Below are the code and all the weights of a small trained network. Each question names an input and a class and asks about switching units off, where a switched-off unit gives its printed mean instead of its output.

import numpy as np


def w(rows, s, z=0):
    codes = np.array(rows[::2]) - 128.0
    scale = np.full(codes.shape[1], s)
    scale[-1] = z or s
    return codes * scale


def f(y):
    return np.maximum(y, 0)


def log_softmax(a):
    a = a - a.max(-1, keepdims=True)
    return a - np.log(np.exp(a).sum(-1, keepdims=True))


def net(x, mask):
    res = np.array(x, float).reshape(1, 7) / 4 @ E
    y = f(res @ A[0][:, :-1].T + A[0][:, -1])
    res = res + np.where(mask, y, B[0][:, -1]) @ B[0][:, :-1]
    return log_softmax(res[-1] @ U[:, :-1].T + U[:, -1])


A, B = {}, {}
E = w([
[106,104,187,63,138],'x0',
[155,41,94,126,13],'x1',
[104,38,60,70,98],'x2',
[183,106,57,100,216],'x3',
[82,124,90,94,131],'x4',
[119,200,83,78,41],'x5',
[3,141,102,186,172],'x6',
],0.011)
A[0] = w([
[118,163,247,140,187,255],'neuron 0',
[136,90,87,67,133,119],'neuron 1',
[86,117,88,117,230,141],'neuron 2',
[46,152,128,141,48,159],'neuron 3',
[182,112,62,81,131,159],'neuron 4',
[152,132,151,89,134,85],'neuron 5',
[207,99,142,162,135,146],'neuron 6',
[129,114,64,106,181,190],'neuron 7',
[208,144,54,116,108,190],'neuron 8',
[99,185,68,89,81,210],'neuron 9',
[134,168,114,148,71,205],'neuron 10',
[174,159,144,12,121,166],'neuron 11',
[117,52,113,157,174,177],'neuron 12',
[99,20,139,147,144,155],'neuron 13',
[113,156,61,69,107,152],'neuron 14',
],0.013,0.0052)
B[0] = w([
[162,205,200,129,194,252],'neuron 0',
[127,86,120,19,150,177],'neuron 1',
[77,150,119,63,180,214],'neuron 2',
[1,137,178,157,93,219],'neuron 3',
[186,64,61,115,134,191],'neuron 4',
[174,117,109,158,127,148],'neuron 5',
[227,170,132,159,93,173],'neuron 6',
[79,86,42,104,145,186],'neuron 7',
[171,50,81,219,125,203],'neuron 8',
[78,77,126,192,118,213],'neuron 9',
[75,119,149,221,115,194],'neuron 10',
[137,35,211,92,148,203],'neuron 11',
[184,239,51,21,89,189],'neuron 12',
[170,206,126,15,41,193],'neuron 13',
[89,92,98,135,147,189],'neuron 14',
],0.0097,0.017)
U = w([
[92,142,181,180,120,155],'0',
[110,141,113,137,247,170],'1',
[161,132,205,175,176,117],'2',
[180,107,85,212,117,140],'3',
[152,33,116,116,157,81],'4',
[41,109,147,181,100,121],'5',
[86,94,29,144,128,3],'6',
[137,154,76,84,73,211],'7',
],0.013,0.0046)

Each question gives the input, the list of numbers given to net, and the class t.
The units are the neurons (one row each of A and B). Each row of codes is followed by its name. A weight is (code - 128) times the scale printed after its matrix; where a second scale follows, it is the last column's (A, B and U).
mask holds one flag per neuron, in row order. A switched-off neuron (its flag False) gives its mean, the last column of its row in B, instead of its output. The means were averaged over made-up inputs and are rounded, as every weight is.
A unit's drop is (log p(t) with every unit on - log p(t) with that unit switched off) / (log p(t) with every unit on - log p(t) with every unit switched off).
The circuit of an input: a set's keep is (log p(t) with only the set's units on - log p(t) with every unit switched off) / (log p(t) with every unit on - log p(t) with every unit switched off). Starting from the 12 units with the biggest drops (on a tie, the unit counted first), units are removed one at a time, each time the one whose removal leaves the highest keep (on an exact tie, the one counted first), for as long as the keep stays at least 0.8.
units of the circuit, in order: the units of the circuit, biggest drop first
k most important neurons: the k neurons with the biggest drops, biggest first
drop of u: that unit's drop, to one decimal
input [5,7,-8,-5,-6,6,-5], class 0: units of the circuit, in order	[neuron 10]
input [2,-5,1,-4,1,3,-4], class 2: units of the circuit, in order	[neuron 11; neuron 7]
input [7,-8,1,-2,6,3,-5], class 2: units of the circuit, in order	[neuron 11; neuron 0]
input [2,2,1,3,-1,3,1], class 4: units of the circuit, in order	[neuron 3; neuron 12]
input [1,-2,2,0,-2,-7,3], class 7: units of the circuit, in order	[neuron 13; neuron 12]
input [-8,-5,5,8,-4,7,-2], class 6: 2 most important neurons	[neuron 7; neuron 0]
input [-6,-6,4,-7,-4,3,-5], class 5: units of the circuit, in order	[neuron 0; neuron 12]
input [-4,-2,6,-1,-6,2,-8], class 4: 2 most important neurons	[neuron 11; neuron 1]
input [-7,-5,6,-5,7,2,-7], class 6: 3 most important neurons	[neuron 0; neuron 14; neuron 9]
input [-8,-6,8,-4,2,-5,8], class 7: units of the circuit, in order	[neuron 12; neuron 13]
input [-2,-5,4,-5,3,-1,-8], class 4: 3 most important neurons	[neuron 0; neuron 11; neuron 3]
input [-4,6,-6,8,1,6,-7], class 3: 2 most important neurons	[neuron 8; neuron 6]
input [-5,8,-8,-1,-4,6,0], class 5: 2 most important neurons	[neuron 3; neuron 10]
input [3,0,-6,7,-6,4,-4], class 3: units of the circuit, in order	[neuron 8]
input [-8,-2,8,0,-8,-3,-8], class 3: 2 most important neurons	[neuron 6; neuron 8]
input [3,-6,-4,-8,-3,4,0], class 2: 2 most important neurons	[neuron 0; neuron 7]
input [8,3,1,-8,5,-6,4], class 7: 2 most important neurons	[neuron 13; neuron 12]
input [1,2,-1,0,3,8,-5], class 4: drop of neuron 11	0.3
input [0,7,8,-6,3,-5,7], class 7: drop of neuron 13	0.1
input [-4,1,-1,8,5,0,-3], class 4: units of the circuit, in order	[neuron 4]
input [-1,-5,2,7,1,8,8], class 6: drop of neuron 0	0.3
input [-1,8,-4,-8,-5,3,-3], class 5: drop of neuron 9	0.0
